Small tables with named rows and columns. After each table, cells are looked up by row and column.

Nit
         Vegodop  Pevu  Damizo  Fiva   Laz  Roge
Gaf         0.74  0.76    0.67  0.77  0.77  0.82
Fuf         0.70  0.69    0.67  0.71  0.72  0.73
Ninil       0.48  0.40    0.58  0.32  0.38  0.25
Pitupev     0.74  0.76    0.67  0.77  0.77  0.82
Dira        0.53  0.48    0.59  0.40  0.44  0.35
Tus         0.57  0.55    0.59  0.47  0.49  0.43

Fiva of Dira = 0.40
Damizo of Ninil = 0.58
Vegodop of Dira = 0.53
Pevu of Dira = 0.48
Roge of Dira = 0.35
Pevu of Ninil = 0.40
Vegodop of Gaf = 0.74
Fiva of Tus = 0.47
Damizo of Gaf = 0.67
Fiva of Fuf = 0.71
Damizo of Fuf = 0.67
Laz of Gaf = 0.77
Laz of Tus = 0.49
Laz of Dira = 0.44

Viratu
fields: Bodom, Roraga
Zedofam: [237, 100]
Dul: [230, 20]
Rek: [200, 13]
Rifefep: [148, 39]
Ven: [201, 14]
Tib: [237, 100]
Ponemop: [195, 58]
Dukele: [231, 20]
Ribages: [149, 40]
Dud: [150, 38]
Fepugol: [229, 20]
Zed: [195, 57]
Mifugil: [194, 56]

What is the Bodom of Zed in Viratu?
195
What is the Bodom of Mifugil in Viratu?
194
What is the Roraga of Ven in Viratu?
14
What is the Bodom of Ven in Viratu?
201
What is the Bodom of Tib in Viratu?
237
What is the Roraga of Zedofam in Viratu?
100
What is the Bodom of Zedofam in Viratu?
237
What is the Bodom of Fepugol in Viratu?
229
What is the Roraga of Dukele in Viratu?
20
What is the Roraga of Ribages in Viratu?
40
What is the Roraga of Ponemop in Viratu?
58

Nodosi:
cols = Raset, Lut, Sonu, Napif, Rof, Zuko, Tob, Fik, Kadeda, Rasili
Fosudub: [68, 160, 124, 51, 147, 76, 158, 41, 59, 157]
Lokored: [201, 101, 134, 60, 92, 208, 111, 24, 116, 97]
Bil: [140, 206, 134, 201, 140, 214, 210, 112, 92, 204]

What is the Rof of Fosudub in Nodosi?
147
What is the Raset of Lokored in Nodosi?
201
What is the Zuko of Fosudub in Nodosi?
76
What is the Rof of Lokored in Nodosi?
92
What is the Lut of Bil in Nodosi?
206
What is the Napif of Fosudub in Nodosi?
51
What is the Rof of Bil in Nodosi?
140
What is the Zuko of Lokored in Nodosi?
208
What is the Lut of Lokored in Nodosi?
101
What is the Rasili of Fosudub in Nodosi?
157
What is the Napif of Bil in Nodosi?
201
What is the Sonu of Lokored in Nodosi?
134
What is the Sonu of Fosudub in Nodosi?
124
What is the Raset of Bil in Nodosi?
140
What is the Kadeda of Bil in Nodosi?
92
What is the Tob of Bil in Nodosi?
210
What is the Rasili of Bil in Nodosi?
204
What is the Lut of Fosudub in Nodosi?
160
What is the Tob of Lokored in Nodosi?
111

Fodi
|  | Depup | Pud | Mit | Sefimi | Kupofup | Zegam |
|---|---|---|---|---|---|---|
| Kazu | 49.662 | 49.863 | 47.450 | 40.753 | 26.341 | 9.151 |
| Rata | 31.970 | 37.567 | 53.172 | 40.177 | 40.312 | 20.226 |
| Dabale | 45.237 | 48.617 | 45.435 | 38.632 | 30.829 | 10.517 |
| Pigil | 27.718 | 41.407 | 31.562 | 16.639 | 60.183 | 72.107 |
| Fubes | 42.919 | 37.702 | 39.583 | 42.268 | 49.986 | 43.993 |
| Zir | 37.467 | 36.450 | 39.335 | 56.170 | 38.768 | 19.358 |
| Tem | 28.965 | 43.697 | 43.376 | 40.402 | 36.172 | 18.770 |
| Gel | 44.400 | 29.087 | 38.714 | 46.646 | 47.894 | 47.556 |
| Fug | 30.539 | 33.884 | 24.820 | 28.642 | 39.975 | 10.835 |
| Nimedub | 75.263 | 20.028 | 18.998 | 41.417 | 28.713 | 38.760 |
| Kud | 29.255 | 38.540 | 22.009 | 29.084 | 37.068 | 15.851 |

Dabale, Pud: 48.617
Tem, Depup: 28.965
Zir, Kupofup: 38.768
Zir, Depup: 37.467
Zir, Sefimi: 56.170
Zir, Pud: 36.450
Rata, Pud: 37.567
Row with the largest Zegam: Pigil

Nir:
,Nosu,Gomizad,Kopem,Pizo,Nes,Pimib,Peduse
Tugi,51,175,114,153,167,125,151
Ravusun,152,83,59,140,175,137,123
Rebupi,155,81,78,141,174,138,118
Mobade,65,173,98,158,157,118,174
Bapivo,112,183,198,119,89,124,140
Dagugu,195,99,166,105,108,144,102
Gop,106,177,184,125,94,123,138

What is the Gomizad of Bapivo in Nir?
183
What is the Gomizad of Mobade in Nir?
173
What is the Nosu of Gop in Nir?
106
What is the Peduse of Tugi in Nir?
151
What is the Kopem of Rebupi in Nir?
78
What is the Kopem of Gop in Nir?
184
What is the Pimib of Rebupi in Nir?
138
What is the Nosu of Bapivo in Nir?
112
What is the Peduse of Bapivo in Nir?
140
What is the Nes of Bapivo in Nir?
89
What is the Peduse of Rebupi in Nir?
118

Table Vavo
cols = Zela, Nid, Sar, Gikos, Kosefug, Neb, Kisev, Zopa
Biviri: [0.35, 0.77, 0.84, 0.84, 0.81, 0.22, 0.83, 0.89]
Binasi: [0.54, 0.63, 0.64, 0.69, 0.12, 0.93, 0.16, 0.17]
Rolofip: [0.74, 0.43, 0.46, 0.45, 0.39, 0.81, 0.30, 0.34]

Biviri, Kisev -> 0.83
Binasi, Kosefug -> 0.12
Binasi, Zela -> 0.54
Rolofip, Zopa -> 0.34
Biviri, Neb -> 0.22
Binasi, Zopa -> 0.17
Rolofip, Sar -> 0.46
Binasi, Sar -> 0.64
Binasi, Gikos -> 0.69
Binasi, Nid -> 0.63
Rolofip, Neb -> 0.81
Biviri, Kosefug -> 0.81
Binasi, Neb -> 0.93
Biviri, Zopa -> 0.89

Table Fofug
|  | Valiso | Did | Kuvofat | Fadez | Vaf | Merode | Volapop | Vudo |
|---|---|---|---|---|---|---|---|---|
| Fesira | 120 | 161 | 145 | 155 | 152 | 105 | 140 | 136 |
| Magoli | 161 | 75 | 85 | 108 | 141 | 155 | 124 | 134 |
| Latuda | 149 | 112 | 98 | 122 | 157 | 125 | 138 | 133 |
| Fulo | 120 | 134 | 147 | 163 | 141 | 128 | 122 | 142 |
| Mopu | 160 | 29 | 75 | 123 | 139 | 175 | 95 | 143 |
| Lir | 132 | 138 | 118 | 155 | 173 | 97 | 140 | 133 |
| Keterof | 144 | 98 | 115 | 125 | 130 | 155 | 120 | 139 |
| Nelik | 136 | 90 | 121 | 146 | 134 | 153 | 110 | 143 |
| Lozo | 107 | 252 | 209 | 148 | 122 | 99 | 178 | 125 |
| Tevam | 112 | 156 | 150 | 181 | 163 | 97 | 133 | 139 |

Mopu, Fadez => 123
Keterof, Vudo => 139
Fulo, Fadez => 163
Lir, Vaf => 173
Fulo, Kuvofat => 147
Fesira, Valiso => 120

Nes:
         Zepur  Zem  Furebad  Gedile   Gak  Masode   Giz  Zenop  Vam  Fuzula
Tobekad    200   51      186     421   -79    -100    50   -216  157     630
Vedo      -268  343        5      23   106      26   217    108  -48     424
Mab        159  739       82     284   387     345   309    542  387     139
Rekek     -332  234      166    -296   129     359   139     70  339     282
Nad        244  603     -365     395   702     129   143    416  112     216
Dabonav    214  574       78     372   229     476   548    409  442     567
Mef        -49  137      216     -35   447       1  -334    264  417     585
Visef      -73  483     -278      66   446     330   219    354  260      58
Ravu      -527  -23      362     145    97     714    75    332  310     341
Lupoz      103  718      363     290   596     330    91    570  345     431
Vevibof   -124  177      463     219  -281     646   495    631  577     327
Perit      461  451      374     127   927    -180  -147    272  119     369

What is the Gedile of Rekek in Nes? -296
What is the Masode of Vevibof in Nes? 646
What is the Fuzula of Vevibof in Nes? 327
What is the Gedile of Tobekad in Nes? 421
What is the Vam of Dabonav in Nes? 442
What is the Furebad of Mef in Nes? 216
What is the Zepur of Visef in Nes? -73
What is the Furebad of Visef in Nes? -278

Dut.tsv
	Dor	Popudu	Pid	Reko	Madasu	Gutifo	Lag	Geguz	Bedefif	Gosis
Sesoli	111	123	68	122	112	91	111	110	81	113
Sen	111	123	29	122	112	6	152	110	147	227
Poz	93	83	120	122	129	91	111	110	81	114
Namamo	136	123	48	20	112	91	163	57	35	159
Vap	111	123	68	122	134	91	108	110	81	113
Kag	111	123	68	122	105	91	73	141	81	113

Gosis of Poz is 114
Geguz of Vap is 110
Gosis of Sesoli is 113
Bedefif of Kag is 81
Gosis of Namamo is 159
Reko of Kag is 122
Pid of Sesoli is 68
Madasu of Kag is 105
Reko of Vap is 122
Bedefif of Namamo is 35
Popudu of Vap is 123
Reko of Poz is 122
Dor of Namamo is 136
Dor of Sesoli is 111
Geguz of Kag is 141
Madasu of Sen is 112
Gosis of Vap is 113
Bedefif of Vap is 81

